Each row has a class, written as a number after it.
[ 24  36   2 -15 -17   1   1 -19   7 -21  -5  18 -22  29  18   0  38 -27
  41  10 -32 -16   7 -31 -10  -1  -4  16 -23 -18 -45 -28   9] | 8
[ 14   5  22  20  15  11   7  -9  20  26 -19  22 -19  -9   3  15  15 -19
  26  28  15  -5   0   0 -21 -10  -9  22 -26 -35  25  -4   7] | 6
[ 11  27   6  -9 -15 -16  11  12  11 -25  -2 -10 -19   2  22 -16  49  -4
   3 -29  -1 -19   7   0 -18   3 -12  35  -9 -28 -12   2 -26] | 9
[ 78   7   9  58   4   9  23   9  -1  55   6  26  -8  62  -3 -23 -53 -38
  43  68  -5  13  42  39  35 -11  12 -37 -15  18  38 -29   4] | 6
[ -3  83   0 -25 -34 -36   5  44  -3 -38  18  12  24 103  26  50  31 -32
  40  18 -25 -19  61 -11 -33  14   5  18 -11 -17 -63 -29 -38] | 1
[ -5 -26  -1  20  17   5   1 -10   7  29   3  16 -20 -11  -8 -17   6 -19
   8  28   5  -1 -25   7  -4  -1  -4  24 -24 -14  10 -33  -1] | 3
[ 10 -13  -3   7  14  -8   7  -2 -14 -11  -5  -4 -20 -12   7 -40  36  -7
 -14  -6   1 -16 -15  -4  24 -14  -8  12  -6   1  13  -9 -14] | 7
[ -2  38 -14 -18 -14  10 -27  24  30 -28  11  20  11  23 -25  98   1 -23
 -34 -23   0 -10  36  -4 -53  22   0  33 -16 -53   0  -7  16] | 1
[ 70  20  11  20   0  -5  10  -5  31   8  -7  60 -15  35  -2 -29  40 -26
  29  35 -13   9 -11   0  14 -19 -15  -7 -20  -5  22 -16  39] | 6
[ 13   1 -30  28  36 -33   8  27  -4  -7 -21 -21   8  -7  -7 -33 -16   3
  28 -19   0 -17  40  23  30  18  19   0 -18   7   2  11 -14] | 9
[ 52   4  -4   3  -1  14   7 -38  33 -10 -14  60 -40 -20  -2 -42  52 -16
  21   4 -23   5 -38 -15   3 -16 -23   9 -29 -24   5 -14  58] | 8
[ 47  -2   0  47   1 -39  34  26  -6  -7  22  -9  14  42 -22 -10 -19  -9
  20  50 -33  23   3  23  49   1   5 -81   9  72 -21 -16   5] | 4
[ 18  11  -8  -3  16   9 -25 -26   3   0 -10  16 -13  20  10 -12  35 -21
  35  24 -19 -17 -17 -23  -8 -10 -11  58 -12  -4  -4 -12   8] | 2
[ 52 -12 -25  41  32  39  23 -10  35  31  -4  53 -27 -45 -37   8 -11 -24
 -15  -7   4  15   2  22   4  16   2 -21 -41 -66  53 -25  41] | 8
[ 29  39   0 -39   1  -1 -18  -9  24   7 -38  18 -16  16  33 -32  72  -6
  21  13   3  -7  44  -6 -23 -12   1  68 -23 -18 -11   5  -1] | 5
[ -4   8  25  21  -3 -28   2  27 -26 -14  18 -46   2   9   3 -11   2  -7
  -4  24   5 -16 -16  -9   8 -10  -4  19  15  33  -6   1 -34] | 4
[ 10  19 -11  18 -14 -81  39  65   0 -50  43  -8   4  63  22  11  -2 -18
 -13   3  -2   6  50  12  18  23  28 -56  -5   3 -20 -12 -23] | 3
[ 35  26   6  28  -3 -35  24  32 -13  -4  29 -43  27  87   4  23 -46 -17
  42  58 -41   8  53  17  29  10  35 -60  13  78 -61 -23 -17] | 4
[-67  20  -2 -27   4  -8 -18   9  -1 -39 -32 -11   1  -3 -21  22  59   0
  12 -15 -10 -53 -33 -38 -29  36  -5  30 -20 -29 -37 -17 -11] | 8
[ 42  39 -15  46 -24 -29  19  48   8 -15  15  11  21  69   4  -7  -5 -26
  35  -3 -21 -14  33  30  21  19 -12 -37 -19  10   4 -25  -5] | 9
[-67  -1   2  -6   6 -41  -5  33 -28 -49 -12 -24   2 -22 -36  13  61  -1
 -24 -18  23 -38 -41 -19 -13  21 -29  38  -9 -23   7   5 -49] | 1
[-59 -62  10 -13  66  11 -38 -41 -15  -1 -26 -82  -2 -67 -26   9 -12  35
   7  13  15 -23 -41  -5  10   1  28  41   9  35 -14  35 -13] | 2
[  0 -12 -19  26  22   8 -21 -13   7 -12 -27  39   2 -12 -47   2  29 -10
 -20 -11  11  -5 -41  -6   7   9 -34  10 -23   4  47  -8  43] | 5
[ 36 -29   6  52  30  13  -8   7 -30  16  16 -23  -5 -20 -35 -17 -65 -13
 -36  26   7  13 -14  21  31 -11   1   8  18  40  51   4   5] | 4
[ -4  35  29 -61 -12  12 -34  -4  30 -17 -11 -20 -13  -6  34  37  48   0
   2   1  12 -17  36 -15 -57 -19  12  91  -7 -33 -41  18  -9] | 1
[ -4 -58  23  18  27  14 -13 -49 -10  -7 -18   5 -23 -37 -14 -57  12  -3
  27  36 -15   5 -94 -20  27 -30 -28  28  -5  47  -1 -15  50] | 3
[-20  -8   8  17   9 -23 -15   8  14 -17 -30  28   4  -9 -31   3  37  -5
  15   6  12 -27 -54 -15  -4   2 -33   5 -20  -3  33   7  30] | 6
[  4 -23  17 -16  20 -17  17 -43 -10 -10 -23 -33 -37 -20  17 -59  15  15
  51  28 -19  -5 -10  -5  25 -11  20  -4  -4  38 -50  11  -1] | 8
[-19  13 -28  14  11 -85  45  65  -7 -62  -7 -32  -5  21 -22   8  34  14
 -30 -20  11 -11  38  22  19  38   2 -79 -12   0 -11   7 -37] | 0
[ 27  57 -16 -24 -23 -22   0  48  52 -23  24  40 -10  41  48  37  58 -19
 -52 -31   1  -8  79   9 -44  13  15  14 -17 -69   7  -4 -13] | 7
[  7  22   3 -11  -6  32 -35  -9   4  -4   3  11   6  27 -21  46 -12 -22
  -1  11 -13  -8   6  -7 -31  -3  -6  55  -7 -12  -5 -14  17] | 1
[-19  -4 -25  10  22 -32   4   5 -18 -26 -22 -28  -2  20 -45   2  12   8
   8   4 -12 -18  -5   1  18  18  -7 -36 -13  28 -27 -15  -8] | 0
[ 41  15  24   9  -7  46   8 -19  18  22  30 -16  -9  26  12  31 -37 -15
  10  26  -9  13  38  32   0   2  35 -20  -8  -7 -16 -19  17] | 8
[ 66  22   4  16 -16  21 -24 -34  12   5  -3  45 -11  46   9 -14  11 -28
  18  24 -12  16   8  -2   6 -30 -22  22 -16  26  17 -13  50] | 5
[ 85  23   9 -13  -2  34  -4 -41  53   1   0  57 -40   1  41 -22  60 -20
  19  21 -24  24 -10  -9 -23 -39 -17  51 -13 -37  14   1  54] | 2
[-38   7   2   1   4 -34 -14  22 -22 -46 -22 -38 -14  -4  -4  -4  19   9
 -19 -19  21 -35  -5 -15 -14   3 -24  24  -4  -2   9  15 -21] | 0
[  8 -31  -4  51  26 -57  20  25 -11 -11  -7  -7  19  33 -53 -21  -8  -2
  33  46  -8  -4 -18  27  73  17   3 -93 -10  65   9  -5   2] | 6
[ 10  -3  15  24   6  33   5 -13 -10  18  -2 -13 -14   0  -5   5 -22 -19
  20  24  -4  -9   2  15   6   8   4  -2 -17  -7   7 -20   4] | 8
[  1  -7 -20  35   6 -31  16  33  -6 -30  14   4  25  26 -60  29  -2 -12
  -4  11  -7   3  -3  31  36  26 -10 -58 -13  23   7 -13   4] | 1
[ 53  41  -6 -13 -14  27 -28  -6  53   3  -2  70 -20  21  25  -1  67 -25
  -3   9 -12  -3  -8  -6 -43 -15 -26  66 -19 -56  34  -8  41] | 2
[ 14   6  16 -13   8 -19   3   2 -20 -12 -17 -37 -10  16   8 -39  31  -4
  45  44 -10  -9  23   1  24 -16  11  29  -3  32 -44  -2 -37] | 1
[ 20   5  -6  31   8  19   6  13  32  22  13  35 -12   5   5  28 -13 -32
  -7  15   4  10  19   9 -26   5   6  20 -33 -47  24 -34  23] | 3
[ 54   4 -26 -14  30  19  -6 -13  50  11 -44  23 -42 -31   2 -39  15  10
 -15  -4   1   8  36  12 -20 -13   5  33 -21 -33  20   8  43] | 0
[ 40  31  25  23 -16  51 -19  15   1  28  16  -1   2  47   3  47 -50 -41
   4  35  -2   1  47  20 -30  -5   1  45  -9 -22  30 -23   1] | 1
[ 99   6 -24  32  10  44   5 -23  11  18   8  54 -25  22 -18 -21 -48 -36
  -2  18 -31  27  29  15  31  -1  18 -22 -13  -8  29 -30  57] | 8
[-21 -39  16  14  13  31 -29 -39 -10 -10 -25  -4 -14 -39 -40 -21  -1  -3
  15  11  -9 -25 -81  -8  14   1 -32  17 -14  20  20  -7  45] | 8
[ 76  47  12 -28 -12 -18   4  33  65  13   2  18  -7  61  52  18  -1  -8
  14  37  -1  14 114  37 -17  -2  55 -16  -7 -13 -19  17  11] | 6
[ 49 -35   9  33  23  41  -5 -38 -23   9  -2   2 -42 -27 -17 -47 -57 -18
 -16  13  -2   8 -21  10  34 -12   3  16   1  14  51  -2  39] | 8
[ -5  41 -20  -8  -5 -55  18  32  20 -45  40 -19  21  75  18  72  27  -9
  14   3 -18  -8  55   6  -6  34  32 -46  -6  -5 -55  -5 -26] | 2
[ 63  24  -2  55  -6   0  31  33 -11  12  17 -29  -2  72   6   6 -69 -19
  13  41  -5  17  85  54  34  -1  18 -69  -6  31   5 -23  -8] | 0
[  1 -19  12  35  28  11   1   9   6  30   3 -16  12   1 -31  39 -52  -6
  -4  25  26  -1  16  34  12  12  24 -28  -8   3  33   4   3] | 6
[ 31  -5  12 -35  39  28 -35 -35  47  29 -59  42 -38 -52   7 -42  43   4
  12  14  13  -8 -10 -11 -33 -25   0  94 -21 -39  32  24  44] | 6
[-26 -24  -6  15  32 -28   7 -13 -13 -32   3 -26   0 -22 -31  23  12  11
 -37 -24  28   4 -16  -1  20  12   3 -16  -6  14  10  17  -4] | 5
[-19 -43 -34  60  51   5  14  11 -18  24  -7   0  11 -27 -47   1 -25  -8
 -17  -3   4  -7  -4  26  34  25   1 -34 -20  -9  49 -21 -19] | 7
[-26  20  -8   0   5  14 -52  23   9   4 -13  14  10  -9 -30  46   8 -14
 -32  -3   3 -30 -18 -22 -54  12 -16  73  -6 -21  20  -4   7] | 4
[ 80  14   7 -28   8  11   9 -33  35  27 -21  -5 -37 -10  48 -67  26   4
  56   7 -23   9  39  13  -3 -32  21  49 -12  -8 -36   8   4] | 9
[ 47  -7  25  26  -5   1   1 -15   7   5  -9  26  -9  27  -8 -21  -7 -13
  30  46  -7   9 -20  14  29 -25 -12 -25  -3  43  19   0  42] | 6
[ 24  35  16  22 -18  12   7  22 -10  22  15 -30  13  54  30  12 -40 -21
  41  14  -7 -15  55  30  -4   5  14   7  -4   4 -20 -22 -37] | 9
[ -4 -33  15   3  32  22 -11 -58 -22  -6   4 -45  -7   0 -12   4 -12   2
  30  31 -24   0 -46 -13  21 -13   7  13  13  46 -26  -1  10] | 2
[-23  18  10 -17 -12 -68  30   7  -6 -42  37 -47  -8  35  40  23  55   6
  20   6   0 -12  12 -15  -4   2  18 -19   6   1 -59  13 -63] | 2
[-22   1   4  24  15  -6  14   2  -6  -6 -11 -44  -6   6 -16  25   4   4
  15  14   4 -13   4  10  -5   8 -11 -22 -19   4 -18 -16 -16] | 0
[ 11  -9   6   9  -1 -21  19  -6  -9 -30  16 -21 -22  -3  -2  -7  -7  -3
  -6  -5   0  -3  -1   5  24   7  14 -34  -3  10  -8   7   3] | 8
[ 14   4  15 -22  21 -30   9 -34  -6 -20  -9 -45 -11  13  23 -13  34  16
  33  25   0  16  38  -3  30 -21  33  -7  -2  51 -68  16 -20] | 5
[ -4  52 -20 -20  -5 -23 -15  35  12 -32 -26   4   0  59   0  22  35  -9
   3  -2 -12 -32  38  -8 -31  21  -8  13 -18 -12 -27 -20   0] | 0
[-17  -6 -11  18  18 -51  11  23 -17 -27  16 -35  -7  11  -7 -14  42  -7
   2   5   5 -25 -14  -4  16  19  -4   6  -6 -10  17   5 -50] | 2
[ 47  44   7  12  -5  34  11   5  34  22   0  20 -11   9  40   6  13 -27
  30  -8  -8  -5  42  13 -37  -2  -7  51 -26 -64   3 -23  -6] | 9
